
[[  23 -221 -505   54  132 -409   35  -47   15  197 -253  120 -163  199
   226  100   45   60 -214   50   34  -53   88 -186 -153  -71  -21   36
  -245 -477   31 -186  -35  -75    9 -405]
 [-219    7  -89  120  137  286  193  -43  -33  -45  122  318 -184  225
  -151 -103  173 -399  402  -84  188 -133  -33   21 -179  123  112 -114
   263 -182  120  224   86 -161  167  -31]
 [ 479  -45   96  -18 -404  -28 -317 -232  -23   69    0 -355  -61 -318
     2   11   57  229 -200  133 -113   78   39  325  505 -219 -236   36
    67  656   78 -210  122    6 -110  225]
 [ 140   35   12    4    4   89   97 -296   31   28   62  114 -106 -108
     3 -216   97 -308  266  -19   88  -25   79   37  -62 -139   71  -50
   246   89   29   81   76   12  -56 -123]
 [-161   -7 -483 -322  -40 -147  232 -166  -42  165  -18  -50  153  184
   115  112 -286  -81   53  150  -49  -27    3 -403 -331   47   59 -238
  -172 -520 -173  -77   56   33 -140 -252]
 [ 238 -187  -80  -54  -66  -64  -18 -337  -35  148 -202   21  218 -111
   173 -149  300  204 -171  -59  -47   56  149  -12  190 -393 -144   98
   184  280  187   40   91  267   15  110]
 [  27  -45  129  -97  -83  342   88 -312   56  145 -114  -17  269 -112
    35  -82  248  125   59  -33 -174  109   76  234  212 -169   -4 -109
   349  568  119  261  143  281  103  411]
 [-223 -375  -87  -25  299 -198  -35  161   80   48 -108  423 -236   70
   156 -251  289 -257  182    9  308 -282   49  -66 -317  350   68  136
   250 -496   74 -191   43 -292   44 -531]
 [ 218  201  359 -119 -225  212  -74 -157  -72   98 -106  -21  -20 -372
   135 -109   36 -252  193   21  -72   75   63  202  167   34  -24 -290
   227  371  -76 -165   39   31  -76   94]
 [ -76 -186 -279 -349 -145 -201  115  -98  -16  277 -170   32  127  -50
   239  -10 -190  -94   63   41 -177  -67  -19 -276 -274  -13  127 -203
  -150 -353  -71 -111  -37   94 -234 -170]
 [  32  257  173 -120 -232  270  -64   -6 -272   11    0  -65   20 -155
    32   54   59 -227  185   69   44   84  -89  105  228  167  -73 -407
   207  143   64 -189  -24 -138  155  165]
 [  87  111 -418  101 -246   65  186 -149  -33  102 -128   28  -18  336
    -3  211 -215 -144    8 -132 -260  107   93 -205 -111 -266  -23 -201
  -443 -181 -126  146  114   98 -156  123]
 [ -26   51 -270  -59  -99  -49  160 -113  -91   73 -168  152  116  112
   123  -36  -58 -382  209 -137  -69  198   67 -303 -255 -146  150 -226
  -197 -348  -17   70  -85  -22  -71 -143]
 [-364  156  -67  226  154  406  113   23  -95    3  -96  198  163  257
  -392  245   -8  -21   97  -56  160  150   71   -1  -64  245  -89 -173
   117  120   35  312  137 -106  372  382]
 [ -14 -147 -333 -107  -86   25  160 -187  395  180   10 -164 -184  201
   133   89 -108   13   72  158 -364   -7   42  242 -100   37  213  -85
  -150   54 -216  101  169   21 -216 -107]
 [ -70  -56  -99   25 -101  264    4 -107  -71   64 -134  -58  235  123
   -25  113  294  202  -77  -31 -114  189    0  193  301  -92  -70 -123
   155  360  238  194   55   67  294  425]
 [ 250   49   21  120 -145   -6 -116  -96   35   95  -70  -74 -299 -149
    84   24   70 -154   52   49  -75   85   12  324  212  -43   38 -132
    -5  251   40 -131  -40 -146    6  -47]
 [  21 -222 -465 -172  -86 -344   14 -155  -68  214  -92  -42   97   55
     2  110 -269  183 -206  113   28 -132   51 -382 -196 -102 -142   43
  -224 -330  -46 -145   96   63 -196 -154]
 [  11 -212 -123 -177 -101  -77    8 -122  -47  232 -230   70  176  -63
   163  -17   59  139 -109  -12 -101  -66   61 -116  -13  -94  -82  -50
    27   -5   56  -56   72  174  -70   70]
 [-236  238  -40   48   94  380  105  -75 -137 -151  -79  101  363  243
  -145   65  204 -126  141  -44  170  339  133  -98   27  146  -95 -204
   223   66   14  189  128 -100  362  190]
 [ 115 -213  -67  -64 -139 -141 -146  -82 -193  150 -277   84  233 -137
    96  -51  164  150 -186  -85   34   37   83 -156  118 -186 -195   37
    37   72  201 -109   10   93   30  122]
 [  -3  131 -473  -31   20  -88  274 -184   68  103 -165   60  -32  341
   238  126 -117 -207   28   13 -147  129  151 -256 -259 -100   73 -229
  -315 -459 -238  -13   70   36  -99 -317]
 [-399 -142   91    9   90  429  -20  122  230 -205   26  141  216  264
  -199 -124  312 -169  327  -29   79  210  106  209  -70  433   96   42
   333  214  -20  283  249 -295  205  134]
 [  58   36 -547  164 -125  127  328 -323   53   90  150   23 -208  390
  -166  130 -170 -187  165  -83 -181  -61  -20  -79 -144 -378  116 -111
  -242 -137   29  387  114  106 -103  111]
 [ 142 -102 -452  -81 -376    0   91 -274  137  100  116 -253   30  194
  -144  137 -331   51    5   38 -308   38   22  -83  -55 -284   21  -14
  -343   95 -121  190  203   96 -339  173]
 [ 654 -326  281  -61 -227 -232 -350 -483  130  183   65 -212 -185 -707
    24 -364  165  220 -117  138   39 -178   92  404  405 -405 -155  344
   421  844  196 -171  123  157 -286   19]
 [ 298 -486  238 -190  -40 -334 -292 -160  116  113 -111  147  -65 -512
   255 -530  338  -93   74    6  155 -176  117  100   17  -96    0  319
   395  191  169 -267   32  -35 -247 -359]
 [-248  -90   61  -95 -189  381   22   89 -244  -24  -29  210  249   95
   -99  -74  243 -200  276 -177   27   -7 -105  -59   45   90  -17 -203
   250   34  272  177   42  -50  183  396]
 [ 371 -513   78  -92  -59 -480 -458 -183  118  155   37 -112 -193 -520
   -97 -244  -15  332 -253  246  283 -332  106  120  128   -5 -283  498
   267  356   72 -387  201 -103 -292 -259]
 [ 212  -70  -33  175  -56  203   23 -431  -11   93  -66  -17  184  -79
  -172  -58  259  207  -72 -109  -36  151  116  186  299 -473 -101   98
   258  651  288  381  109  268  167  462]
 [ 405 -435   65 -150 -100 -387 -357 -262  145   10  114  -96 -104 -416
    -3 -398   99  122  -82  182  263 -228  151   31   75 -102 -216  478
   311  270   29 -313  237  -95 -344 -362]
 [-326 -117  279   30  133  500  -35   85  187 -176  -45  232  216  157
  -129 -194  451 -133  299  -69  116  146  150  271   25  399    5   47
   501  350   18  245  284 -186  247  194]
 [-386  -16   16  -96  219  112   62  150 -148   39  -23  335  -29   53
   -96  -23    4 -257  248   71  352 -221  -13 -189 -300  507  -43 -173
   289 -411  -24 -129   87 -242  167 -192]
 [ 106 -155 -367  -96 -101 -321   24 -163 -175  155 -236  107  186    6
   160  -45   -3  -65  -86  -95   18   88   82 -411 -148 -307  -37  -23
  -195 -341  116  -76  -84   71  -90 -170]
 [ 385 -353  336 -131 -255 -291 -480  -54  -42  172 -226  -47    7 -623
   139 -249  159  159 -178   50   70  -62   97  174  280  -42 -214  206
   217  470  148 -402   27  -42 -192  -21]
 [ 222   58 -334  -18 -173   35  236 -464  271   77  -27 -121   84  153
    40  -28 -182 -144  110  -40 -316  248  220  -76 -155 -407  134  -34
  -245  136 -244  290  189  217 -317  -27]
 [ -82   14 -383 -207 -203    8  172 -122 -116   67   26  -23  129  207
    24   71 -190 -177  136   14  -86   11  -33 -325 -195  -64   31 -228
  -177 -350  -55   26   60    6 -128  -30]
 [ -94  -73 -364 -266 -114 -101  140  -57  -75   86  -30   33   74  196
   166   13 -103 -153   85   60  -38  -91   -3 -333 -234   45    1 -182
  -118 -490  -93 -137   82  -27 -145 -233]
 [ -55    4 -440 -102  104  -51  384 -358   60  187    2  129  -41  188
   100  -29 -123 -221  188   16  -56  -79   52 -253 -347 -211  182 -161
   -40 -381  -67  182   41  171 -105 -239]
 [ -78  -95 -365 -159  -41  -94  247 -229   88  192 -112   74  102   91
   138  -45 -113 -240  197  -51 -179  111   38 -209 -319 -173  269 -165
  -153 -272  -36  176  -62   92 -148 -152]
 [ 120  157   95 -121 -122  191   -3 -212  -49  -21  123  -98  -28 -139
     3  -86   56 -186  204  126   74   33   16  124  131   48  -39 -188
   282  208  -27  -84  107  -73   10  -14]
 [  36 -245 -180  192  -47   -4 -119  -56  -30  113 -180   73   42  111
  -149  107  144  284 -232  -64   18  -10   89   59  157 -131 -207  157
   -18  232  194  103  139   25  120  275]
 [-309  157  101 -227   41  244   55   97 -255  -73    5  181  193   11
     3  -69  101 -352  328   53  277   16  -34 -194 -133  420  -26 -335
   339 -288    1 -147   32 -227  212  -92]
 [-230   28   53  -17   24  300  103  107  -69  -62  -46  329  -22  189
    35 -112  197 -410  347 -109  101  -62   31  -55 -167  267   34 -203
   199 -234   -7   33  120 -159   98  -45]
 [  36  181 -520  -36   68 -156  227 -289  -44  -16  -93    4  175  304
    93   72 -106 -162  -11   31   71  255  206 -450 -245 -194  -31 -121
  -221 -450 -179    1   76    6  -22 -347]
 [-167   69  169  -26  145  185   84   20 -178   19 -116  366  -30  -89
   140 -213  336 -484  388 -101  224    6  -19    3  -97  181  138 -271
   388 -185  184  -27 -124 -158  262 -152]
 [  93  159  203   -6 -317  298  -82    5 -368  -12  -36   98   42 -139
   -27  -46  161 -298  220 -145   44   31  -81   23  235  -46 -107 -307
   179  165  227  -52  -35  -64  130  321]
 [-175 -173  286  118   44  446  -95   75  190   -6   -6  131 -124   16
  -114  -85  406  -11  202    4   -3  -56    8  565  221  330   26    6
   464  528  136  171  200 -160  237  296]
 [ -28  109 -369   15 -210   23   89  -94  -88   55  -65  -38  125  227
  -169  226 -335 -101   15  -33  -87  159   78 -296 -164  -76  -59 -169
  -363 -177 -138   92  100  -34 -110  114]
 [-322  148 -146  291  221  220   93   42 -102  -59 -278  271  252  262
  -191  132  193 -229  145 -185  163  477  130  -73 -100  102   93 -168
     2  -43  138  322 -107 -214  468  146]
 [ 392 -224  421 -184 -433   99 -300 -221   -6  221  -34 -188  -22 -622
    71 -210  153  120   24   38 -200 -103  -60  461  453 -183  -66  -13
   351  842  217 -111   47  150 -181  389]
 [ -29 -180  -93 -105 -199  120  -68 -133 -120  143 -138  -95  329  -52
   -53   67  154  273 -118  -18 -116  120  -33   63  242 -147  -93  -65
   125  358  259  135   33  128  148  444]
 [ -34 -135 -175  -58 -174   84  -59 -102 -154   58  -99  -50  310   74
  -108   77  101  206 -115  -32  -16  106   17  -93  159 -123 -167  -14
    45  174  195   96   92   56  125  335]
 [ -60 -190 -373  -48  106 -239   69  -38   58  189 -238   98  -72  163
   271   64  110   31 -114   59  -50  -12   61  -73 -112   23   46  -60
  -115 -342    9 -131  -18  -43   40 -297]
 [-232 -481   12 -209  167 -206 -140  170  132  119  -41  277 -162  -89
    72 -229   87  -65  116  134  260 -422   25  -49 -304  481  -21  185
   287 -325  -34 -286  170 -243 -132 -422]
 [ 622   -4  238  190 -211  -80 -359 -423   -6   35 -136 -215   65 -486
   -91 -131  177  236 -256   12   65  268  252  289  507 -449 -293  235
   194  910  135  -67  109  103  -34  223]
 [  52   46   63  -22 -121   79  -97  -44 -163    6   60   60  -87 -111
  -140  -27  -60 -162  128   55  193 -124    6  -43   25  126 -154  -90
   159   24    7 -151  119 -146  -19    6]
 [  44 -151 -312 -187  -95 -237  144 -139  -60  176 -237  175   94   39
   350 -142   68 -282  116 -121 -121   58   46 -314 -246 -239  163 -144
  -160 -441   60  -54 -122   79 -156 -290]
 [-314 -198  303   63   28  584    9  236  218 -131  -45  354  -77  279
    54 -224  576 -280  398 -159  -59  -90   52  425   47  427   79  -37
   436  216   51  195  294 -191  171  186]
 [ 557  -45  251   31 -226  -83 -344 -294   76   47  -69 -236 -111 -426
    84 -147  178  169 -187  128    6   74  188  357  454 -197 -255  153
   218  698    3 -274  172   13 -132   10]
 [ -99  -84 -396 -309  -11 -136  210 -119  118  151  -29  -36  -49  186
   322    7  -63 -149  108  169 -142  -71   -5 -144 -247  108  162 -220
   -88 -469 -175 -152   50  -28 -153 -401]
 [ 158  -39 -379  142 -188  -53   97 -219   43   47  -76   15  -39  175
    -1    9   -3 -238  116 -158 -182  241   60  -57  -53 -384  158  -54
  -288  -34   91  236  -55  -17  -85    9]
 [ 588 -434   99   -3 -130 -392 -349 -429  221  178   28 -168 -212 -570
   -10 -332   88  249 -182  139   77 -169  153  290  242 -370 -138  474
   260  639  126 -166  143   82 -338 -150]
 [ -20 -194 -255  123   39   34   32 -160   50  222 -189  -22    0  108
    10  167  214  315 -205   19 -131   52    6  246  218 -157  -16  -13
    45  275  240  175   10  101  244  265]
 [  75   30 -336  -64 -149 -132  125 -139 -118   86 -179  116  113  138
   141    3 -105 -253   63 -121  -74  123  109 -386 -218 -223    9 -154
  -279 -377  -61  -20   -6   44 -154 -152]
 [ 402 -311  343 -105 -250 -150 -362 -177   77  205 -153  -93  -79 -609
   159 -269  217  109  -64   49  -65  -49   54  378  332 -137  -63  142
   289  645  173 -228   10   39 -174   64]
 [ 104 -214 -399   45 -221  -20  109 -157  212  195   38  -51 -294  234
   -21  121 -183   27    2   15 -304 -201   -2  103  -74 -173   53   10
  -283   -7  -74  128  195   72 -284   60]
 [-175   -7 -420 -260   17 -185  186  -19   70  192 -176  -14    8  197
   311  144 -178 -146   42  151 -146   55   27 -219 -299  192  157 -302
  -248 -552 -229 -194  -24  -76  -93 -394]
 [  29   91 -377  -14  -75   -9  207 -270  251  124 -174  -82  122  240
    48  157 -284  -54   -8   15 -288  279  241 -140 -239 -136   85 -112
  -372  -46 -352  170  178  113 -227  -69]
 [  90 -267 -411 -215 -117 -447   -8 -133  -76  261 -261    9  129  -58
   265  -11  -82   43 -154   15  -85   20   44 -333 -165 -214   22  -21
  -254 -365   59 -188 -105   68 -177 -261]
 [-247   88  111    9  142  397  193 -155   29  -50  -59  262  253   63
   -98 -178  235 -341  397 -130   99  221  111   12 -146   82  155 -155
   369  138   50  352   73  -11  216  127]
 [ 149  -44 -444 -105  -93 -324    5 -127  -56   47 -128  -58   27  170
   220   50  -52  -24 -148   81   12   76  125 -318  -92 -125 -113  -32
  -266 -413 -105 -261   62  -66 -129 -373]]

[   1  -13   68    8   63  -60   74  -63 -191  126  185 -108 -516   92
  123   65    8  112 -123 -197  135 -296  253  254  390 -232  138] | 22
[ 105  -14  -25   35  164 -192  -87  -32   13   67  320  -11 -139  175
  105  143  -69 -103   24 -262  181 -238  183  103  467 -171   79] | 14
[-335 -235 -255 -103  189 -136 -122  176  153  139  275 -231 -118  568
   14  297   58 -314   64 -201  183  104  144 -616  205  140  429] | 60
[-237  -92  -25 -189 -182  -18 -135   20  262  132  120  156  249  514
   63  355   73 -427  356 -142   34  197   72 -611 -122   37  160] | 20
[ 100  274  296  233  116 -331 -115   20  136  356 -145   -1   92 -202
 -141 -142  225  -36  298  407 -284  214  125  334   41  134 -327] | 68
[  35 -136  111  -76 -209  184  212    5 -257   88   31 -290 -300   46
  165   21  154  218 -355  -18   51 -222  128  281  197 -315  232] | 27
[  -3  -24 -105   15  207 -297  156  252    2  303 -253 -428 -196  -12
  -48 -234  110  164  -55  239 -216  207 -220  -74  196  216  224] | 1
[ -90  -94 -241  -53   -9 -120 -114 -112  100   81  293   29 -119  374
  113  311  -98 -272  117 -289  243  -32   43 -135  236  -89  230] | 36
[-215   74   58  -42 -266  -42 -123  102  343  119  174  335  608  396
   68  302  124 -417  472  -75   21  209  141 -618 -195  211  -50] | 65
[ 115    0  235  -31 -113  -17  325  131 -255  265  -50 -207 -227 -129
  134 -351  -10  426 -322  -63 -143 -235   58  239  168 -246   42] | 0
[ -85  -59 -157    1  152 -192 -193  -13  143   73  306  -48  -90  366
   58  234  -35 -207  134 -327  218 -108  193 -172  341  -56  159] | 67
[-118   -9 -118  190  205 -321   40  207   63  429  -90 -476 -210   -1
 -130 -393   89  178  -95  229 -161  283  -44   73  124  201  105] | 2
[ 167  171  241  172   77 -275  -25  140  287  238 -182 -146  142   47
 -106 -182  170 -113  206  550 -321  367    0   44  214  111 -158] | 58
[-189 -189 -218 -122   40 -103 -126  -10  143  115  260  -76  -97  505
   65  339  -30 -356  100 -198  180   83   52 -378  181  -39  332] | 37
[ 100 -115   17    2  143 -237  -16  136   95  349 -205 -455  -78   18
  -88 -327  125   65  -35  252 -269  275 -156   77  147  -32  110] | 11
[ -22 -210  230 -166 -116  148  230   70 -391  281  -72 -415 -356  -71
   90  -94  183  329 -483   -3 -110 -226  116  294   12 -366  236] | 48
[ -48 -206 -151 -159  100 -136 -107 -106   13  172  264   48 -354  310
  139   90  -64 -251  261 -417  180  -80   69 -176  321 -152  266] | 55
[  20  -65  -23  -27   53 -105   76 -165 -199  197  258   27 -612   90
  161   22  -99   -6    1 -272  172 -235  147  262  389 -250  169] | 44
[  46  -66  161   75 -149   45  330   59 -368  323  191 -168 -288 -191
  154 -271   22  303 -407   29   12 -198  130  445  141 -223   81] | 40
[-202  -68 -123  -68   19 -184  -75  -59  100  250  292  148 -167  373
   74  172 -124 -303  236 -262  128   66   95 -302   99   -6  161] | 19
[ 170  -82    6  -55   73 -140  -77 -159    9   93  296   80 -265  206
  152   93 -110 -187  127 -278  154 -182  119  136  467 -308   94] | 21
[ 132 -172  123  -81  -14  -52  252  151 -292  357  -58 -412 -109 -177
   62 -279   53  307 -458   90 -181  -83 -110  296   63 -243  171] | 32
[ -26  -73  110 -118   65   36  104   84 -198   13   13 -255 -427  153
  134  137  172  193 -159 -210   84 -357  251   20  383 -186  255] | 16
[ -21  -46 -131  141  111 -301  181  145  -63  485  -47 -327 -242 -132
  -39 -460   -6  166  -96  220 -164  270 -190  177   98  154  120] | 30
[  77  -17  -36  185  138 -299   46  129   81  420  -63 -294 -146 -107
  -61 -501   98   65   95  285 -191  324 -101  185  209  140   13] | 5
[ 120  360   78  291  -38 -276  -44  -41  186  177 -153   55   42 -158
  -32 -159  158   87  352  228 -120  125   50  361  180  185 -288] | 12
[ 111 -156   23    3 -201   56  223   76 -149  250    8 -351 -114  -47
  120 -356   57  271 -322   39  -57  -15  -57  278  141 -237  153] | 46
[  31 -156  -56  -78  116 -150 -101  -72   61  150  300    2 -247  316
  103  105  -77 -263  135 -235  136  -48  112  -89  380 -195  190] | 31
[-138  285  227   -2 -294 -108   -5  -58  139  210   28  428  414  138
   27  433   37 -271  290  132 -108  113   90 -163 -322   91 -211] | 17
[-129  207  159   49 -370  -26   31   59  259  143   89  442  498  203
  101  180  135 -311  490  110  -45  222  111 -383 -182  243 -160] | 26
[  34 -233  109  -23 -112   56  285  181 -304  380   93 -314 -175 -166
  136 -479  124  300 -305  -27  -73  -72   34  197   91 -155  182] | 70
[ 170 -203  266  -49 -186  133  209   75 -280  284   82 -294  -68 -146
  132 -296  142  241 -395   65  -98 -145   96  394  104 -384   86] | 18
[ 125    2  273   32 -143   25  309  130 -266  264   47 -197 -167 -161
  139 -372   30  419 -355  -34  -97 -250  146  324  178 -264   -6] | 53
[  28   43 -204  -53  -82 -118  -59 -156  131  -45  254  236 -170  335
  220  180 -157 -130  331 -538  287 -227   77 -134  411 -112  118] | 61
[  83  100   -4   78  192 -322   89  198   94  244 -255 -320 -120  -22
  -57 -240  106  162   56  232 -231  164 -130   12  263  172   56] | 7
[ -58  -81  -37   53  346 -333   17  353  103  348 -215 -585 -102   78
 -151 -292  187  121  -78  286 -264  275  -78 -187  205  224  198] | 47
[ -23   53  -62  221  116 -291  122  190   12  405  -31 -374 -169  -87
  -60 -503   13  294 -134  129 -139  151  -18  186  171  119   12] | 15
[  64 -248  -90   89   13  -62   81  231  -57  323   58 -546   73  -72
   19 -466  175  211 -279   90  -61  120  -52  174  162  -36  189] | 50
